Here is a tiny trained network, its code and every weight. The questions are about switching its units off for an input and a class, where a switched-off unit gives its printed mean instead of its output.

import numpy as np


def w(rows, s, z=0):
    codes = np.array(rows[::2]) - 128.0
    scale = np.full(codes.shape[1], s)
    scale[-1] = z or s
    return codes * scale


def f(y):
    return np.maximum(y, 0)


def log_softmax(a):
    a = a - a.max(-1, keepdims=True)
    return a - np.log(np.exp(a).sum(-1, keepdims=True))


def net(x, mask):
    res = np.array(x, float).reshape(1, 6) / 4 @ E
    y = f(res @ A[0][:, :-1].T + A[0][:, -1])
    res = res + np.where(mask, y, B[0][:, -1]) @ B[0][:, :-1]
    return log_softmax(res[-1] @ U[:, :-1].T + U[:, -1])


A, B = {}, {}
E = w([
[74,63,160,139,77,114,140,91,187,122],'x0',
[169,121,163,136,164,136,202,98,126,160],'x1',
[179,193,132,116,112,151,110,94,200,98],'x2',
[181,116,162,204,53,39,63,119,151,139],'x3',
[154,139,152,89,16,139,87,142,105,164],'x4',
[90,145,135,148,154,69,162,246,81,109],'x5',
],0.012)
A[0] = w([
[109,146,92,115,175,123,160,140,162,111,42],'neuron 1',
[160,195,201,53,62,149,155,162,117,142,121],'neuron 2',
[106,100,137,133,105,123,152,145,156,144,84],'neuron 3',
[56,81,122,152,144,94,157,167,97,105,116],'neuron 4',
[51,88,107,136,143,91,149,187,97,115,86],'neuron 5',
[103,145,158,137,224,136,210,134,177,88,135],'neuron 6',
[124,100,156,153,155,137,189,68,204,130,119],'neuron 7',
[111,154,148,126,134,124,132,181,116,116,84],'neuron 8',
[95,158,88,92,138,182,117,112,118,93,44],'neuron 9',
[110,88,157,123,53,108,109,134,104,145,49],'neuron 10',
[174,143,143,120,107,167,119,87,141,113,62],'neuron 11',
[132,138,121,120,108,118,114,160,129,107,68],'neuron 12',
[63,96,143,148,91,55,95,152,156,121,112],'neuron 13',
[105,137,83,100,149,173,122,100,97,148,88],'neuron 14',
[138,182,93,130,199,98,165,212,61,109,143],'neuron 15',
[123,208,94,148,97,99,59,184,150,55,118],'neuron 16',
[120,141,131,129,146,139,121,124,117,142,1],'neuron 17',
[110,110,161,122,110,105,178,129,139,116,128],'neuron 18',
[85,83,142,153,104,106,101,156,156,127,96],'neuron 19',
[85,109,137,139,146,90,158,158,110,130,102],'neuron 20',
[124,80,137,172,165,114,152,118,123,120,13],'neuron 21',
[131,178,95,145,117,142,104,144,68,135,62],'neuron 22',
[128,126,133,146,117,149,131,147,168,119,124],'neuron 23',
[147,127,140,99,123,162,104,135,128,125,100],'neuron 24',
[103,102,133,111,115,105,167,145,106,145,6],'neuron 25',
[55,96,142,151,163,77,151,182,76,108,138],'neuron 26',
[142,173,129,143,175,178,177,109,153,127,36],'neuron 27',
[59,129,69,43,155,253,133,97,163,90,137],'neuron 28',
],0.013,0.0072)
B[0] = w([
[121,118,104,115,125,140,122,113,147,105,165],'neuron 1',
[88,145,115,156,84,124,114,190,138,162,179],'neuron 2',
[133,121,108,134,122,123,115,125,126,119,145],'neuron 3',
[111,142,129,117,77,137,109,151,112,156,204],'neuron 4',
[122,155,142,124,81,141,113,121,106,173,207],'neuron 5',
[85,114,56,135,119,120,114,137,163,72,217],'neuron 6',
[147,99,145,122,98,101,102,78,130,121,181],'neuron 7',
[134,138,151,128,122,131,113,120,123,152,165],'neuron 8',
[96,138,112,148,118,168,133,133,157,112,166],'neuron 9',
[107,140,85,115,138,141,148,152,137,91,169],'neuron 10',
[115,136,135,125,94,137,131,120,118,168,161],'neuron 11',
[136,116,135,127,134,124,109,121,127,144,144],'neuron 12',
[158,100,109,148,151,96,111,121,157,105,191],'neuron 13',
[137,137,128,150,132,136,126,177,145,126,170],'neuron 14',
[157,147,166,105,187,151,191,184,80,144,252],'neuron 15',
[143,101,134,172,125,67,88,143,162,134,204],'neuron 16',
[125,128,122,126,136,126,120,132,135,129,129],'neuron 17',
[124,132,114,136,111,133,107,125,125,118,153],'neuron 18',
[144,113,114,138,141,107,124,125,148,108,168],'neuron 19',
[117,142,128,116,108,145,133,137,128,135,178],'neuron 20',
[80,136,124,118,81,132,138,127,110,129,147],'neuron 21',
[147,113,137,146,134,112,113,136,138,150,161],'neuron 22',
[122,119,120,114,119,132,102,120,115,132,140],'neuron 23',
[130,137,108,144,113,124,123,139,130,124,145],'neuron 24',
[130,132,122,119,114,138,113,114,129,135,145],'neuron 25',
[107,167,159,123,95,160,145,146,126,176,226],'neuron 26',
[147,107,123,151,144,105,130,146,144,90,168],'neuron 27',
[107,169,117,98,129,251,162,140,81,138,232],'neuron 28',
],0.017,0.021)
U = w([
[191,116,178,155,207,44,122,181,102,188,76],'0',
[109,128,73,132,220,165,157,169,121,52,83],'1',
[155,54,141,108,135,132,114,1,137,109,42],'2',
[117,61,73,168,77,14,61,108,205,95,210],'3',
[46,104,140,121,130,49,178,120,96,80,3],'4',
[100,151,115,138,75,177,127,168,109,176,204],'5',
],0.0089,0.005)

Each question gives the input, the list of numbers given to net, and the class t.
The units are the neurons (one row each of A and B). Each row of codes is followed by its name. A weight is (code - 128) times the scale printed after its matrix; where a second scale follows, it is the last column's (A, B and U).
mask holds one flag per neuron, in row order. A switched-off neuron (its flag False) gives its mean, the last column of its row in B, instead of its output. The means were averaged over made-up inputs and are rounded, as every weight is.
A unit's drop is (log p(t) with every unit on - log p(t) with that unit switched off) / (log p(t) with every unit on - log p(t) with every unit switched off).
The circuit of an input: a set's keep is (log p(t) with only the set's units on - log p(t) with every unit switched off) / (log p(t) with every unit on - log p(t) with every unit switched off). Starting from the 12 units with the biggest drops (on a tie, the unit counted first), units are removed one at a time, each time the one whose removal leaves the highest keep (on an exact tie, the one counted first), for as long as the keep stays at least 0.8.
units of the circuit, in order: the units of the circuit, biggest drop first
most important unit: the unit with the biggest drop
top k neurons: the k neurons with the biggest drops, biggest first
drop of u: that unit's drop, to one decimal
input [-7,5,1,2,-2,-3], class 1: units of the circuit, in order => [neuron 5; neuron 26]
input [7,-5,4,-2,-4,-3], class 1: units of the circuit, in order => [neuron 26; neuron 5]
input [-7,2,-3,-8,-1,1], class 1: units of the circuit, in order => [neuron 15]
input [-5,1,-2,1,3,4], class 0: units of the circuit, in order => [neuron 28; neuron 15]
input [-8,-2,-7,-3,-8,-4], class 1: top 2 neurons => [neuron 15; neuron 6]
input [-8,-3,-2,2,-2,-5], class 0: top 2 neurons => [neuron 28; neuron 6]
input [-7,1,-7,-3,0,-7], class 1: top 3 neurons => [neuron 26; neuron 5; neuron 4]
input [-6,0,3,5,7,-1], class 3: top 2 neurons => [neuron 28; neuron 15]
input [-2,-5,-4,2,1,-6], class 3: top 3 neurons => [neuron 15; neuron 28; neuron 26]
input [0,3,1,4,2,3], class 3: top 2 neurons => [neuron 15; neuron 28]
input [6,-1,4,-5,0,0], class 1: top 4 neurons => [neuron 26; neuron 5; neuron 4; neuron 2]
input [-1,4,5,5,-5,-7], class 3: drop of neuron 28 => 0.5
input [-3,3,1,3,-4,-8], class 2: drop of neuron 16 => 0.1
input [3,0,-6,4,-8,-8], class 3: drop of neuron 28 => 0.2
input [6,1,3,-1,-4,-3], class 2: most important unit => neuron 7
